Below are the code and all the weights of a small trained network. Each question names an input and a target symbol and asks about switching units off, where a switched-off unit gives its printed mean instead of its output.

import numpy as np


def w(rows, s, z=0):
    codes = np.array(rows[::2]) - 128.0
    scale = np.full(codes.shape[1], s)
    scale[-1] = z or s
    return codes * scale


def f(y):
    return y / 2 * (1 + np.tanh(0.7978845608 * (y + 0.044715 * y**3)))


def softmax(a):
    e = np.exp(a - a.max(-1, keepdims=True))
    return e / e.sum(-1, keepdims=True)


def log_softmax(a):
    a = a - a.max(-1, keepdims=True)
    return a - np.log(np.exp(a).sum(-1, keepdims=True))


def net(x, mask):
    ids = ['ΔΣΦΩαβεζημπτ'.index(c) for c in x.split()]
    T = len(ids)
    res = E[ids] + P[:T]
    q, k, v = (res @ M[0].T for M in (Q, K, V))
    z = softmax(np.where(np.tri(T) > 0, q @ k.T / 4**0.5, -1e9)) @ v
    res = res + np.where(mask[0], z, O[0][:, -1]) @ O[0][:, :-1]
    y = f(res @ A[0][:, :-1].T + A[0][:, -1])
    res = res + np.where(mask[1:9], y, B[0][:, -1]) @ B[0][:, :-1]
    return log_softmax(res[-1] @ U[:, :-1].T + U[:, -1])


Q, K, V, O, A, B = {}, {}, {}, {}, {}, {}
E = w([
[159,100,173,195],'Δ',
[185,109,165,112],'Σ',
[149,118,161,205],'Φ',
[118,126,146,179],'Ω',
[150,90,171,157],'α',
[146,148,142,162],'β',
[140,253,202,98],'ε',
[66,157,162,106],'ζ',
[114,96,159,191],'η',
[200,166,196,68],'μ',
[197,151,150,129],'π',
[166,132,151,120],'τ',
],0.025)
P = w([
[93,116,97,199],'0',
[96,121,126,200],'1',
[94,123,146,199],'2',
[93,123,166,198],'3',
[87,132,175,190],'4',
[90,132,190,184],'5',
[86,137,202,185],'6',
[96,134,219,183],'7',
[99,136,230,178],'8',
[95,131,242,160],'9',
[97,134,254,161],'10',
[104,122,243,101],'11',
],0.0082)
Q[0] = w([
[94,89,18,28],'head 1',
[73,94,6,44],'head 1',
[197,175,170,107],'head 1',
[125,104,251,217],'head 1',
],0.016)
K[0] = w([
[164,67,3,137],'head 1',
[189,52,14,159],'head 1',
[115,162,156,51],'head 1',
[108,194,254,143],'head 1',
],0.012)
V[0] = w([
[251,169,91,56],'head 1',
[177,124,107,252],'head 1',
[207,110,136,33],'head 1',
[138,191,120,136],'head 1',
],0.013)
O[0] = w([
[162,139,146,188,168],'head 1',
[201,145,52,116,43],'head 1',
[179,102,168,155,161],'head 1',
[91,248,121,166,255],'head 1',
],0.015,0.0069)
A[0] = w([
[155,10,61,78,120],'neuron 1',
[122,69,64,92,135],'neuron 2',
[123,83,195,112,129],'neuron 3',
[115,90,132,181,97],'neuron 4',
[160,162,82,134,82],'neuron 5',
[244,62,87,85,137],'neuron 6',
[187,158,122,49,254],'neuron 7',
[118,199,158,107,126],'neuron 8',
],0.012,0.0062)
B[0] = w([
[176,136,171,1,168],'neuron 1',
[158,173,137,47,166],'neuron 2',
[116,177,72,88,208],'neuron 3',
[200,156,133,78,177],'neuron 4',
[169,146,25,172,146],'neuron 5',
[112,45,156,145,169],'neuron 6',
[64,63,136,196,164],'neuron 7',
[152,86,117,177,254],'neuron 8',
],0.012,0.016)
U = w([
[104,156,81,202,145],'Δ',
[94,60,120,194,254],'Σ',
[89,37,202,170,45],'Φ',
[118,215,44,116,122],'Ω',
[110,78,197,107,17],'α',
[111,144,2,179,63],'β',
[166,142,195,125,120],'ε',
[150,86,95,136,167],'ζ',
[114,166,134,85,37],'η',
[31,143,181,104,222],'μ',
[161,74,55,194,43],'π',
[166,133,30,150,91],'τ',
],0.0092,0.0056)

Each question gives the input, a string of symbols that net reads in full, and the target symbol t.
The units are the heads (4 rows each of Q, K, V and O) and the neurons (one row each of A and B). Each row of codes is followed by its name. A weight is (code - 128) times the scale printed after its matrix; where a second scale follows, it is the last column's (O, A, B and U).
mask holds one flag per unit, heads first, then neurons. A switched-off unit (its flag False) gives its mean, the last column of its rows in O or B, instead of its output. The means were averaged over made-up inputs and are rounded, as every weight is.
A unit's drop is (log p(t) with every unit on - log p(t) with that unit switched off) / (log p(t) with every unit on - log p(t) with every unit switched off).
The circuit of an input: a set's keep is (log p(t) with only the set's units on - log p(t) with every unit switched off) / (log p(t) with every unit on - log p(t) with every unit switched off). Starting from all 9 units, units are removed one at a time, each time the one whose removal leaves the highest keep (on an exact tie, the one counted first), for as long as the keep stays at least 0.8.
circuit, biggest first: the units of the circuit, biggest drop first
most important unit: the unit with the biggest drop
k most important neurons: the k neurons with the biggest drops, biggest first
drop when u is switched off: that unit's drop, to one decimal
input Δ β Ω α Σ, target Φ: circuit, biggest first -> (head 1; neuron 6; neuron 7)
input ε τ Ω α Σ α Φ π Δ ε, target Δ: most important unit -> neuron 8
input Δ Ω ε Φ, target Δ: 2 most important neurons -> (neuron 1; neuron 6)
input Φ ε μ α μ Σ Φ τ, target Δ: circuit, biggest first -> (head 1; neuron 1)
input Σ Ω Ω Δ, target ζ: 3 most important neurons -> (neuron 6; neuron 5; neuron 1)
input ε ε ε π η α Ω η α η ζ, target Δ: circuit, biggest first -> (neuron 8; head 1)
input μ Ω ε β, target Δ: circuit, biggest first -> (head 1; neuron 1)
input π β τ Δ Δ η π Ω, target Ω: 2 most important neurons -> (neuron 2; neuron 8)
input Σ Σ Ω μ μ Φ μ Φ α α Φ, target ε: circuit, biggest first -> (head 1; neuron 4)
input τ Φ Δ τ π τ Δ Δ, target ζ: circuit, biggest first -> (head 1; neuron 1; neuron 6)
input β ε ζ ζ Σ, target Δ: drop when head 1 is switched off -> 0.7
input τ ε τ ζ β, target Δ: drop when head 1 is switched off -> 0.8
input μ ζ ζ η τ Φ η Φ, target μ: drop when head 1 is switched off -> 0.9
input ε Ω η ζ τ, target Δ: drop when neuron 1 is switched off -> 0.1
input ζ α α Δ, target μ: most important neuron -> (neuron 8)
